Below is a small trained network, with its code and all its weights. Each question gives an input and a target symbol and asks what happens when units are switched off, that is, made to give their printed mean instead of their output.

import numpy as np


def w(rows, s, z=0):
    codes = np.array(rows[::2]) - 128.0
    scale = np.full(codes.shape[1], s)
    scale[-1] = z or s
    return codes * scale


def f(y):
    return y / 2 * (1 + np.tanh(0.7978845608 * (y + 0.044715 * y**3)))


def softmax(a):
    e = np.exp(a - a.max(-1, keepdims=True))
    return e / e.sum(-1, keepdims=True)


def log_softmax(a):
    a = a - a.max(-1, keepdims=True)
    return a - np.log(np.exp(a).sum(-1, keepdims=True))


def net(x, mask):
    ids = ['γδεζθλξψω'.index(c) for c in x.split()]
    T = len(ids)
    res = E[ids] + P[:T]
    u = 0
    for l in range(2):
        q, k, v = (res @ M[l].T for M in (Q, K, V))
        z = softmax(np.where(np.tri(T) > 0, q @ k.T / 2**0.5, -1e9)) @ v
        res = res + np.where(mask[u], z, O[l][:, -1]) @ O[l][:, :-1]
        u += 1
        y = f(res @ A[l][:, :-1].T + A[l][:, -1])
        res = res + np.where(mask[u : u + 24], y, B[l][:, -1]) @ B[l][:, :-1]
        u += 24
    return log_softmax(res[-1] @ U[:, :-1].T + U[:, -1])


Q, K, V, O, A, B = {}, {}, {}, {}, {}, {}
E = w([
[182,151,175,150,192,151],'γ',
[140,62,137,122,116,111],'δ',
[63,138,109,59,184,90],'ε',
[135,141,173,120,138,80],'ζ',
[149,108,91,155,208,210],'θ',
[126,147,175,227,43,108],'λ',
[63,52,65,164,95,222],'ξ',
[92,134,228,106,132,200],'ψ',
[168,109,7,140,115,158],'ω',
],0.014)
P = w([
[255,155,117,39,85,183],'0',
[176,141,134,90,95,180],'1',
[146,132,151,114,105,173],'2',
[119,127,159,133,119,161],'3',
[99,126,161,149,133,153],'4',
[76,124,161,160,144,138],'5',
[59,121,159,176,159,125],'6',
[43,119,158,189,170,111],'7',
[33,118,159,201,183,100],'8',
[27,115,153,209,183,99],'9',
],0.007)
Q[0] = w([
[119,110,71,28,180,66],'0.h0',
[9,110,254,243,106,136],'0.h0',
],0.0095)
K[0] = w([
[208,168,248,112,66,180],'0.h0',
[85,3,148,198,233,47],'0.h0',
],0.0069)
V[0] = w([
[211,85,56,151,164,222],'0.h0',
[127,2,144,150,45,104],'0.h0',
],0.0075)
O[0] = w([
[137,17,133,173,181,76,247],'0.h0',
[106,79,108,148,2,145,20],'0.h0',
],0.0083,0.0014)
A[0] = w([
[136,206,87,148,123,216,90],'0.n0',
[152,144,117,217,44,70,84],'0.n1',
[103,122,124,128,195,142,119],'0.n2',
[218,114,2,121,114,215,189],'0.n3',
[92,229,146,156,166,49,88],'0.n4',
[107,187,183,12,126,185,18],'0.n5',
[39,95,91,121,231,144,227],'0.n6',
[102,114,136,79,54,136,175],'0.n7',
[64,92,109,139,132,197,166],'0.n8',
[57,111,74,49,142,116,149],'0.n9',
[75,112,201,222,102,119,221],'0.n10',
[116,157,154,59,154,114,207],'0.n11',
[94,128,144,48,74,179,90],'0.n12',
[101,88,155,194,146,146,103],'0.n13',
[118,106,138,135,173,178,99],'0.n14',
[92,95,43,192,90,129,127],'0.n15',
[127,152,132,82,147,129,2],'0.n16',
[124,173,164,135,42,175,18],'0.n17',
[161,76,106,18,79,136,199],'0.n18',
[148,210,171,89,132,111,110],'0.n19',
[167,148,195,46,188,164,203],'0.n20',
[91,125,222,122,120,164,104],'0.n21',
[179,91,118,115,178,178,195],'0.n22',
[81,167,115,79,155,122,68],'0.n23',
],0.0087,0.0039)
B[0] = w([
[128,84,130,202,144,91,133],'0.n0',
[160,188,122,179,154,170,129],'0.n1',
[62,143,151,108,123,163,170],'0.n2',
[118,64,114,206,56,129,159],'0.n3',
[183,85,147,112,125,169,153],'0.n4',
[73,126,186,80,144,180,177],'0.n5',
[51,148,130,159,105,153,255],'0.n6',
[96,190,153,1,101,181,144],'0.n7',
[76,98,141,111,80,190,185],'0.n8',
[65,145,126,170,135,169,156],'0.n9',
[181,130,112,111,135,208,215],'0.n10',
[74,129,169,108,171,164,187],'0.n11',
[104,119,134,57,107,187,146],'0.n12',
[178,138,153,109,105,217,165],'0.n13',
[78,117,165,142,123,178,165],'0.n14',
[105,132,108,101,94,197,147],'0.n15',
[132,136,144,105,149,156,119],'0.n16',
[115,166,108,61,50,86,134],'0.n17',
[116,138,117,32,146,87,144],'0.n18',
[97,155,205,37,159,156,152],'0.n19',
[87,72,123,154,222,149,234],'0.n20',
[108,102,56,141,154,155,195],'0.n21',
[65,79,156,136,109,120,184],'0.n22',
[135,149,151,196,129,160,141],'0.n23',
],0.0082,0.0084)
Q[1] = w([
[77,82,254,111,154,245],'1.h0',
[78,183,209,107,151,94],'1.h0',
],0.0066)
K[1] = w([
[159,255,76,201,144,182],'1.h0',
[138,179,243,96,169,159],'1.h0',
],0.0059)
V[1] = w([
[27,133,4,220,106,101],'1.h0',
[249,213,37,191,51,70],'1.h0',
],0.005)
O[1] = w([
[215,130,2,93,188,125,130],'1.h0',
[86,210,126,173,182,194,3],'1.h0',
],0.0069,0.021)
A[1] = w([
[125,196,173,106,63,153,179],'1.n0',
[106,199,78,117,28,30,97],'1.n1',
[114,197,164,141,204,96,80],'1.n2',
[139,160,121,62,232,159,239],'1.n3',
[172,128,194,111,142,93,186],'1.n4',
[190,147,55,159,55,51,44],'1.n5',
[95,81,159,95,82,42,38],'1.n6',
[254,141,87,54,112,35,142],'1.n7',
[93,113,223,156,55,122,45],'1.n8',
[222,97,128,200,138,66,203],'1.n9',
[118,153,147,103,189,93,99],'1.n10',
[203,123,158,93,80,53,150],'1.n11',
[128,206,85,157,129,186,253],'1.n12',
[99,144,91,60,107,85,133],'1.n13',
[229,178,186,98,174,99,153],'1.n14',
[129,143,109,149,168,24,191],'1.n15',
[153,110,86,164,91,169,69],'1.n16',
[180,126,91,63,19,148,80],'1.n17',
[130,236,142,85,156,70,121],'1.n18',
[206,174,173,141,80,96,237],'1.n19',
[120,91,114,58,199,116,104],'1.n20',
[42,139,196,127,84,171,209],'1.n21',
[135,136,116,39,136,120,73],'1.n22',
[99,152,174,33,203,111,121],'1.n23',
],0.0083,0.005)
B[1] = w([
[121,137,122,139,54,85,146],'1.n0',
[154,186,85,251,108,35,128],'1.n1',
[110,142,192,67,52,159,133],'1.n2',
[140,167,72,139,111,117,168],'1.n3',
[114,136,140,87,172,127,151],'1.n4',
[175,180,79,105,174,91,135],'1.n5',
[186,133,98,117,134,157,179],'1.n6',
[106,145,108,122,36,156,138],'1.n7',
[170,189,166,136,137,145,175],'1.n8',
[120,194,158,166,137,178,142],'1.n9',
[82,139,135,143,95,194,133],'1.n10',
[91,173,148,159,90,139,143],'1.n11',
[156,72,125,120,122,84,157],'1.n12',
[116,190,79,149,90,221,140],'1.n13',
[29,159,132,105,167,143,131],'1.n14',
[78,213,164,141,166,137,128],'1.n15',
[92,153,165,82,138,164,149],'1.n16',
[111,133,122,146,207,140,158],'1.n17',
[161,168,173,211,182,253,127],'1.n18',
[94,120,143,132,173,54,135],'1.n19',
[105,139,89,172,117,115,183],'1.n20',
[176,138,124,118,147,95,251],'1.n21',
[86,94,96,175,73,126,147],'1.n22',
[100,107,117,154,150,84,198],'1.n23',
],0.012,0.02)
U = w([
[83,67,149,223,80,130,84],'γ',
[238,90,147,2,107,61,243],'δ',
[25,204,194,103,110,115,145],'ε',
[86,148,143,60,139,172,2],'ζ',
[147,163,190,206,220,145,88],'θ',
[163,170,133,190,100,91,55],'λ',
[172,164,119,127,24,162,204],'ξ',
[41,119,80,123,103,51,105],'ψ',
[182,201,69,147,186,148,83],'ω',
],0.0075,0.0064)

Each question gives the input, a string of symbols that net reads in full, and the target symbol t.
The units are the heads (2 rows each of Q, K, V and O) and the neurons (one row each of A and B). Each row of codes is followed by its name. A weight is (code - 128) times the scale printed after its matrix; where a second scale follows, it is the last column's (O, A, B and U).
mask holds one flag per unit, layer by layer, with each layer's heads first. A switched-off unit (its flag False) gives its mean, the last column of its rows in O or B, instead of its output. The means were averaged over made-up inputs and are rounded, as every weight is.
A unit's drop is (log p(t) with every unit on - log p(t) with that unit switched off) / (log p(t) with every unit on - log p(t) with every unit switched off).
The circuit of an input: a set's keep is (log p(t) with only the set's units on - log p(t) with every unit switched off) / (log p(t) with every unit on - log p(t) with every unit switched off). Starting from the 12 units with the biggest drops (on a tie, the unit counted first), units are removed one at a time, each time the one whose removal leaves the highest keep (on an exact tie, the one counted first), for as long as the keep stays at least 0.8.
units of the circuit, in order: the units of the circuit, biggest drop first
most important unit: the unit with the biggest drop
top k neurons: the k neurons with the biggest drops, biggest first
top k neurons in layer l: the k neurons of layer l with the biggest drops, biggest first
input θ ψ ψ λ θ γ ε δ ψ, target δ: units of the circuit, in order -> 1.n21, 0.h0, 1.h0
input ψ ε ζ γ ψ ψ ψ, target δ: top 2 neurons -> 1.n21, 0.n22
input λ ψ ε ψ ψ ψ ψ ψ ψ ζ, target ε: units of the circuit, in order -> 0.h0, 1.n12
input λ ε ε γ γ, target ε: top 2 neurons -> 1.n2, 0.n1
input ψ ψ λ ε θ ψ, target θ: units of the circuit, in order -> 0.h0, 0.n20
input ψ δ λ, target δ: top neuron -> 1.n12
input ε ω γ ψ ε ψ, target ψ: top 3 neurons -> 0.n20, 0.n9, 0.n21
input δ ζ ε ω ω ψ ψ ψ ψ λ, target ω: top 2 neurons in layer 0 -> 0.n5, 0.n11
input ξ ψ γ γ ξ ζ, target ε: top 2 neurons in layer 1 -> 1.n21, 1.n14
input ξ ψ ε δ δ ε ψ θ ε, target δ: top 2 neurons -> 0.n10, 0.n4
input γ ε θ θ θ ψ ψ ψ ε λ, target ε: top 3 neurons -> 0.n6, 0.n20, 1.n14
input ε δ ψ ω ψ, target ω: top 2 neurons in layer 1 -> 1.n3, 1.n0
input λ δ ε ε ψ, target ε: top 3 neurons in layer 1 -> 1.n2, 1.n6, 1.n10
input ω ε δ δ ψ ψ δ λ ζ, target δ: most important unit -> 1.h0
input λ ε ψ ψ θ ε, target ε: top 2 neurons -> 0.n1, 1.n2
input ψ δ ψ λ ξ ψ, target ξ: top 2 neurons -> 1.n0, 0.n10
input ζ ψ δ ψ, target ξ: top 2 neurons in layer 0 -> 0.n17, 0.n7
input ζ θ θ δ ε ψ ψ ψ θ θ, target γ: top 2 neurons -> 0.n5, 0.n19
input ε θ ψ λ θ ψ ε δ ζ ξ, target ξ: top 2 neurons in layer 0 -> 0.n1, 0.n8
input ζ θ γ, target θ: top 2 neurons -> 1.n9, 0.n8
input ω θ ψ ψ ε ξ ψ ψ ξ ψ, target ζ: top 3 neurons in layer 1 -> 1.n17, 1.n21, 1.n16
input λ ψ ψ, target ψ: most important unit -> 1.n23
input ε δ ψ ψ λ, target δ: top 2 neurons -> 0.n10, 1.n12
input ψ ψ θ ε ψ λ, target ε: top 3 neurons in layer 1 -> 1.n14, 1.n19, 1.n21
input λ γ θ ψ γ δ δ γ δ ξ, target ξ: top 2 neurons -> 0.n1, 1.n0
input γ ψ θ ψ, target γ: top 2 neurons in layer 1 -> 1.n21, 1.n20
input ξ θ ψ ε ψ δ, target ξ: most important unit -> 1.n7
input θ ψ ω ξ, target ζ: top 2 neurons -> 1.n16, 1.n17
input ψ ψ ψ ψ ψ λ λ, target λ: top 3 neurons in layer 0 -> 0.n17, 0.n20, 0.n11
